Here is a tiny trained network, its code and every weight. The questions are about switching its units off for an input and a class, where a switched-off unit gives its printed mean instead of its output.

import numpy as np


def w(rows, s, z=0):
    codes = np.array(rows[::2]) - 128.0
    scale = np.full(codes.shape[1], s)
    scale[-1] = z or s
    return codes * scale


def f(y):
    return y / 2 * (1 + np.tanh(0.7978845608 * (y + 0.044715 * y**3)))


def log_softmax(a):
    a = a - a.max(-1, keepdims=True)
    return a - np.log(np.exp(a).sum(-1, keepdims=True))


def net(x, mask):
    res = np.array(x, float).reshape(1, 8) / 4 @ E
    y = f(res @ A[0][:, :-1].T + A[0][:, -1])
    res = res + np.where(mask, y, B[0][:, -1]) @ B[0][:, :-1]
    return log_softmax(res[-1] @ U[:, :-1].T + U[:, -1])


A, B = {}, {}
E = w([
[86,169,76,134,184,157,247,133,165,54,121],'x0',
[93,103,62,221,173,96,232,75,180,16,69],'x1',
[115,37,185,111,10,119,176,254,87,202,123],'x2',
[227,96,54,53,198,65,89,49,43,96,152],'x3',
[85,152,115,159,28,61,140,85,182,154,150],'x4',
[118,7,50,125,95,102,133,115,73,171,20],'x5',
[116,167,41,37,125,182,61,147,81,176,188],'x6',
[149,80,161,125,53,29,103,95,117,58,170],'x7',
],0.0074)
A[0] = w([
[92,115,99,117,117,105,110,110,112,88,174,123],'n0',
[109,141,111,152,175,177,164,125,195,114,149,66],'n1',
[71,177,134,161,135,140,180,124,185,100,108,134],'n2',
[122,151,174,157,80,142,71,142,139,217,157,127],'n3',
[144,104,149,143,68,145,160,161,97,170,70,176],'n4',
[180,109,112,137,154,75,90,22,121,133,91,122],'n5',
[191,157,148,70,192,177,30,131,86,170,169,160],'n6',
[133,100,182,162,138,123,163,103,155,114,9,166],'n7',
[167,121,77,157,119,61,98,53,113,122,126,124],'n8',
[99,58,107,130,146,151,98,121,102,126,64,2],'n9',
[141,81,110,224,172,156,87,153,100,131,68,206],'n10',
[158,161,126,117,137,105,82,26,151,117,107,166],'n11',
[144,68,101,122,116,170,167,201,112,146,72,100],'n12',
[109,146,251,214,102,99,142,124,165,116,145,126],'n13',
[121,107,93,149,196,94,182,128,118,81,101,95],'n14',
],0.011,0.0068)
B[0] = w([
[157,104,163,155,115,108,156,90,203,166,82,147],'n0',
[168,135,134,138,176,95,161,46,113,175,138,184],'n1',
[124,139,109,136,191,164,170,46,138,120,105,208],'n2',
[23,61,174,44,112,82,96,150,245,198,169,203],'n3',
[72,115,165,59,140,71,79,187,150,207,200,194],'n4',
[54,49,156,86,108,130,87,166,164,208,155,197],'n5',
[119,26,77,153,185,198,174,88,157,159,51,249],'n6',
[129,94,137,176,162,157,180,116,185,80,119,201],'n7',
[90,4,168,103,177,82,104,172,212,88,174,187],'n8',
[139,115,162,182,148,166,118,104,147,97,142,148],'n9',
[124,52,117,101,165,157,156,107,217,161,79,188],'n10',
[91,61,156,93,113,132,102,172,178,152,206,200],'n11',
[142,36,196,133,139,126,143,117,141,191,124,177],'n12',
[171,61,181,156,183,125,161,133,205,101,127,210],'n13',
[69,109,75,73,160,118,86,148,142,185,169,189],'n14',
],0.011,0.017)
U = w([
[196,171,128,201,33,97,159,100,12,140,124,23],'0',
[231,243,87,249,42,101,13,100,8,47,27,9],'1',
[156,130,150,94,95,129,135,197,54,195,181,74],'2',
[110,213,70,122,151,149,119,90,120,147,129,62],'3',
[138,107,100,136,164,177,144,120,144,127,109,182],'4',
[99,104,137,93,89,121,74,194,150,158,149,175],'5',
[140,127,130,161,110,141,97,102,101,66,179,23],'6',
[186,123,175,158,115,90,152,146,150,53,146,100],'7',
],0.014,0.015)

Each question gives the input, the list of numbers given to net, and the class t.
The units are the neurons (one row each of A and B). Each row of codes is followed by its name. A weight is (code - 128) times the scale printed after its matrix; where a second scale follows, it is the last column's (A, B and U).
mask holds one flag per neuron, in row order. A switched-off neuron (its flag False) gives its mean, the last column of its row in B, instead of its output. The means were averaged over made-up inputs and are rounded, as every weight is.
A unit's drop is (log p(t) with every unit on - log p(t) with that unit switched off) / (log p(t) with every unit on - log p(t) with every unit switched off).
The circuit of an input: a set's keep is (log p(t) with only the set's units on - log p(t) with every unit switched off) / (log p(t) with every unit on - log p(t) with every unit switched off). Starting from the 12 units with the biggest drops (on a tie, the unit counted first), units are removed one at a time, each time the one whose removal leaves the highest keep (on an exact tie, the one counted first), for as long as the keep stays at least 0.8.
circuit, biggest first: the units of the circuit, biggest drop first
most important unit: the unit with the biggest drop
k most important neurons: the k neurons with the biggest drops, biggest first
drop when u is switched off: that unit's drop, to one decimal
input [5,8,6,0,-2,8,7,5], class 5: most important unit => n6
input [7,8,0,4,8,0,3,4], class 5: 4 most important neurons => [n6 n14 n8 n5]
input [-5,6,-8,2,-6,-8,8,5], class 5: 4 most important neurons => [n11 n5 n2 n8]
input [-2,-7,-7,4,-7,-8,-3,7], class 4: 3 most important neurons => [n6 n4 n3]
input [0,0,0,4,0,-4,4,4], class 4: 3 most important neurons => [n3 n4 n6]
input [-1,-3,-4,6,-5,1,8,6], class 4: 2 most important neurons => [n6 n3]
input [1,7,7,-2,8,0,3,-5], class 4: 3 most important neurons => [n2 n3 n5]
input [-1,0,-6,-6,6,0,2,-5], class 3: 2 most important neurons => [n6 n8]
input [3,0,-5,8,4,-8,-3,-4], class 5: 3 most important neurons => [n11 n5 n7]
input [1,4,-3,-7,2,1,6,-4], class 3: 2 most important neurons => [n6 n13]
input [-3,-8,-8,4,1,-8,3,0], class 4: 2 most important neurons => [n6 n4]
input [3,7,7,3,5,4,3,-1], class 5: 2 most important neurons => [n6 n4]
input [4,-6,2,-6,-4,-3,-6,-5], class 4: 2 most important neurons => [n2 n5]
input [7,0,6,4,-2,4,-3,4], class 5: circuit, biggest first => [n6]
input [-2,6,2,7,8,0,-5,6], class 5: drop when n5 is switched off => 0.2
input [-5,-5,-8,-5,-3,1,7,-7], class 4: drop when n6 is switched off => 6.4
input [-4,-3,-2,8,1,8,-7,-6], class 5: drop when n5 is switched off => 0.3
